[-51  49  66  11  28 -43  54  17  45  25] : Nopeb
[ 41  53 -62  60  22  -5  56  -3  23  46] : ditu
[ 54  17  11 -51 -43  45  24  49  66  28] : dadu
[ 54  54 -15  47  46 -13 -74 -39  22 -29] : fer
[-54 -38 -25  76  25  73  52  -7 -31 -15] : Dar
[-52  66 -51  49  45  25  54 -43  11  28] : zom
[ 66   2  63 -56  84 -72 -85 -25  72 -82] : bezo
then: [-52  66] : [-51  49]
perm: [-51 -43  11  17  24  28  45  49  54  66] : dadu
after: [41] : [53]
perm: [ 54  17  45  25 -51  49  66  11  28 -43] : Nopeb
perm: [ 45  24  49  66  28  54  17  11 -51 -43] : dadu
then: [-52  66 -51  49  45  25  54] : [-43  11]
after: [60] : [22]

[-24  31 -82  84] : nafa
[-29 -46  33  67] : Sedap
[-36  31 -42  64] : gomug
[-47  33 -29  67] : lebu
[ 3 12 -7 15] : zag
[ 3 12 37 -6] : riba
[-36  66 -22  38] : Ruver
asked: [-36  31 -42  64] : gomug
perm: [-29  67 -46  33] : Sedap
asked: [ 3 12 -7 15] : zag
asked: [-24  31 -82  84] : nafa
perm: [ 33 -29  67 -47] : lebu
asked: [-47  33 -29  67] : lebu

[  1   7  13 -10 -33 -10 -17 -61  -2   3  11 -10  -5  11  16  15 -29  10
  19  42  47   4 -12 -20  -6 -11 -10  25  18   1  -5  -4   1  13  17 -14
 -12 -28   2  11 -11 -43 -12  -3   0]  lan
[ 11 -11 -12   7 -28   2  17  -6 -29  16  -4  10   0 -12 -61  30  13  11
  18  42   1   4  25 -20  19 -16   1 -10 -10  -3 -10  12 -12   1 -43  -5
 -14  15 -33  -5   3 -11  13  -2  47]  mup
[ 18  12  -2 -28  11  -5 -11 -10  42  -4   7 -12  30 -61 -14   2   1 -10
 -33   3   0 -20   1 -11 -10  -3 -12  13  19  11  -5  15   4  -6  16  47
 -43 -29 -17   1 -12  17  25  13  10]  mano
perm: [-14   2   1 -10 -33   3   0 -20   1 -11 -10  -3 -12  13  19  11  -5  15
   4  -6  16  47 -43 -29 -17   1 -12  17  25  13  10  18  12  -2 -28  11
  -5 -11 -10  42  -4   7 -12  30 -61] : mano
perm: [  0  -3 -12 -43 -11  11   2 -28 -12 -14  17  13   1  -4  -5   1  18  25
 -10 -11  -6 -20 -12   4  47  42  19  10 -29  15  16  11  -5 -10  11   3
  -2 -61 -17 -10 -33 -10  13   7   1] : lan
perm: [ 16  47 -43 -29 -17   1 -12  17  25  13  10  18  12  -2 -28  11  -5 -11
 -10  42  -4   7 -12  30 -61 -14   2   1 -10 -33   3   0 -20   1 -11 -10
  -3 -12  13  19  11  -5  15   4  -6] : mano
asked: [ 11 -11 -12   7 -28   2  17  -6 -29  16  -4  10   0 -12 -61  30  13  11
  18  42   1   4  25 -20  19 -16   1 -10 -10  -3 -10  12 -12   1 -43  -5
 -14  15 -33  -5   3 -11  13  -2  47] : mup
asked: [  1   7  13 -10 -33 -10 -17 -61  -2   3  11 -10  -5  11  16  15 -29  10
  19  42  47   4 -12 -20  -6 -11 -10  25  18   1  -5  -4   1  13  17 -14
 -12 -28   2  11 -11 -43 -12  -3   0] : lan

[-20  25 -19  -7  -4 -24  -6  -3 -14  28   5   7   3   7  -5  20 -29 -12
 -11 -20   3   3 -24   4   1  18  11 -13   0  -6  -3 -22] = Zof
[ 10  11  -5  20   8 -15  -5  18  -1  -8  -2 -14  18 -25 -29  30  -9   2
   6 -12   8   0  -3  -4   4  -2  -5 -10  24   8  -2  11] = Surof
[  2   0  -2  -5 -12 -29  -5  -1  -3 -10  11  -2  18  -5 -14  -1  20  -8
  30   8  11   8 -25   4   6  24  -9  -4   8 -15  18  10] = Mus
[-29  -5  -9  30  20   0  -5  -2   4  11  18   8  24 -12  -3   8  -4  -1
  10  -2   2 -24 -15  11  -8 -14  -5  -2   8  18   6 -10] = zatu
[  2   0  -2  -5 -14 -29  -5  -1  -3 -10  11  -2  18  -5 -14  -5  20  -8
  30   8  11   8 -25   4   6  -1  -9  -4   8 -15  18  10] = Vago
[ 28   2 -21 -38  -4 -39  15  16 -14  -3   8 -27  20   5  21  10   3  48
  30  24   5  20   1   0  -1  10  12 -21  -1  25 -74  -7] = tivap
perm: [-29 -25 -15 -14 -12 -10  -9  -8  -5  -5  -5  -4  -3  -2  -2  -2  -1   0
   2   4   6   8   8   8  10  11  11  18  18  20  24  30] : Surof
asked: [ 28   2 -21 -38  -4 -39  15  16 -14  -3   8 -27  20   5  21  10   3  48
  30  24   5  20   1   0  -1  10  12 -21  -1  25 -74  -7] : tivap
then: [ 18   8  24 -12  -3   8] : [-4 -1]
then: [-14  -5  -2   8  18] : [  6 -10]
perm: [-29 -25 -15 -14 -12 -10  -9  -8  -5  -5  -5  -4  -3  -2  -2  -1  -1   0
   2   4   6   8   8   8  10  11  11  18  18  20  24  30] : Mus
asked: [  2   0  -2  -5 -12 -29  -5  -1  -3 -10  11  -2  18  -5 -14  -1  20  -8
  30   8  11   8 -25   4   6  24  -9  -4   8 -15  18  10] : Mus
perm: [  6 -12   8   0  -3  -4   4  -2  -5 -10  24   8  -2  11  10  11  -5  20
   8 -15  -5  18  -1  -8  -2 -14  18 -25 -29  30  -9   2] : Surof

